[101 114 145 134]	145
[153 123 147 128]	147
[105 136 140 118]	140
[128 130 153 132]	153
[121 128 150 131]	150
[136 149 120 135]	120
[128 140 107 152]	107
[154 143 109 117]	109
[145 121 157 119]	157
[145 117 129 155]	129
---
[[113 151 145 130 138 135 128]
 [126 131 135 115 129 122 116]
 [123 113 139 121 119 116 126]] result: 123

[[118 128 121 120 118]
 [146 117 116 104 147]
 [117 127 112 122 117]] result: 117

[[143 142 146 142]
 [113 158 119 130]
 [108 120 156 108]] result: 108

[[132 150 126 116 145]
 [132 124 126 116 131]
 [132 125 126 128 121]] result: 132

[[131 152 101 137 110 126]
 [131 129 139 130 127 132]
 [125 129 127 130 136 132]] result: 125

[[126 124 137 114 116 118 128]
 [118 120 125 123 126 139 105]
 [127 117 123 132 116 135 109]] result: 127

[[141 143 113 153]
 [118 142 112 153]
 [128 104 152 111]] result: 128
---
[[130 114 126 128]
 [146 108 153 116]
 [143 124 116 130]] out 116

[[126 134 123 117]
 [118 128 116 132]
 [138 107 135 118]] out 135

[[146 149 121 114]
 [144 109 114 125]
 [126 140 138 106]] out 138

[[109 139 122 128]
 [101 149 103 128]
 [137 132 140 134]] out 140

[[143 152 146 123]
 [120 104 136 119]
 [117 113 144 113]] out 144

[[132 125 155 145]
 [141 130 145 124]
 [114 131 136 125]] out 136
---
[104 129 122 157 150] -> 129

[[147 123 128 106 127 127 127]
 [143 114 116 140 129 129 129]] -> 123

[[127 131 125 136 150 129]
 [136 124 119 129 127 122]
 [130 126 132 123 119 129]] -> 131

[139 145 148 111 144 143 103] -> 145

[[150 125 132 113 132]
 [121 128 124 113 117]
 [121 125 136 123 134]] -> 125

[128 122 129 134 127 151 142] -> 122

[157 127 138 110 150 107] -> 127

[[156 125 141 123]
 [147 140 101 131]
 [124 108 119 145]] -> 125
---
Q:
[[142 153 153 100]
 [114 149 139  99]
 [154 148 108 148]]
A: 108

Q:
[[128 126 130 129]
 [128 146 142 103]
 [127 129 130 125]]
A: 130

Q:
[[127 129 100 133]
 [114 135 104 108]
 [113 120 156 129]]
A: 156

Q:
[[124 144 104 107]
 [153 132 126 114]
 [130 123 141 119]]
A: 141

Q:
[[146 113 123 129]
 [129 130 106 137]
 [108 143 124 127]]
A: 124

Q:
[[128 113 114 140]
 [152 119 134 119]
 [146 121 138 120]]
A: 138
---
Q:
[[108 134 113 149]
 [131 130 116 154]]
A: 130

Q:
[[139 123 115 129 127 110]
 [138 117 113 124 131 107]
 [135 141 101 125 120 120]]
A: 117

Q:
[[136 143 136 111 118 139 117]
 [150 137 130 139 150 151 129]]
A: 137

Q:
[[118 135 148 138 120 149]
 [100 155 122 134  98 127]
 [ 99 151 133 121 101 127]]
A: 155

Q:
[[141 133 153 115 102 138]
 [125 145 132 122 101 112]]
A: 145

Q:
[[107 143 114 106 122 132 134]
 [105 141 100 114 141 110 115]
 [128 131 131 120 123 136 133]]
A: 141

Q:
[[148 124 115 109 120]
 [124 136 135 121 120]
 [150 124 115 107 120]]
A: 136
---
[[156 111 149 125]
 [124 136 106 117]
 [123 149 128 135]]: 125

[[132 141 146 119 143 115]
 [136 114 116 119 106 146]
 [113 143 134 130 121 135]]: 115

[[152 136 110 110 111 106]
 [139 107 129 110 131 127]
 [116 116 136 128 149 151]]: 106

[[133 149 144 117 147 140]
 [130 118 154 117 136 115]
 [121 152 123 131 134 142]]: 140

[[120 146 128 138 144 136 141]
 [106 149 140 124 115 103 129]
 [143 136 137 121 127 132 139]]: 141

[[134 105 115 124 107]
 [124 119 145 134 109]
 [125 119 135 134 109]]: 107

[[128 130 154 127 125]
 [129 127 130 127 128]
 [127 132 132 126 122]]: 125

[[125 122 125 115 141 128 111]
 [130 137 133 114 140 127 124]
 [135 106 133 141 118 137 152]]: 111

[[106 125 134 124 120]
 [109 138 113 137 132]
 [128 116 144 121 119]]: 120
---
[[122 152 137 115 126 134]
 [145 135 150 132 119 130]]: 135

[132 119 103 106]: 119

[[119 127 110  98 154]
 [119 153 114 144 100]]: 153

[[148 139 136 112 156 107]
 [138 140 115 135 154 117]
 [131 133 143 129 121 127]]: 133

[147 121 123 107 116 120]: 121

[151 142 154 151 146]: 142

[[103 126 120 128]
 [108 136 146 124]]: 136

[156 104 138 133 123]: 104

[134 131 141 140 153]: 131
---
[[125 134 131 146 106]
 [118  98 115 155 125]
 [138 110 126 145 104]]	125, 104

[[133 115 104 120 144]
 [142 155 126 153 113]]	133, 113

[101 127 112 150 138]	101, 138

[[110 109 135 114 146 149]
 [132 145 114 134 110 112]
 [125 126 111 146 127 111]]	110, 111

[139 130 126 148 155]	139, 155

[130 106 116 114 131 133 126]	130, 126

[104 138 130 126 105 156]	104, 156
---
142  125  133  120  100 ans = 133, 142

151  150  111  107  138  106  108 ans = 107, 151

130  110  114   98  121 ans = 114, 130

126  157  136  125  124 ans = 136, 157

129  123  116  120  108
116  156  127  122  131
130  124  146  149  126
ans = 127, 156

103  100  153  157  123 ans = 153, 157

103  125  126  118  130  129  131 ans = 118, 131

134  153  149  138  144  116  143
120  137  113  137  144  106  140
134  141  146  111  130  119  100
ans = 137, 153

118  122   98  128  133 ans = 98, 133

100  123  152  122  116  114  140 ans = 122, 152
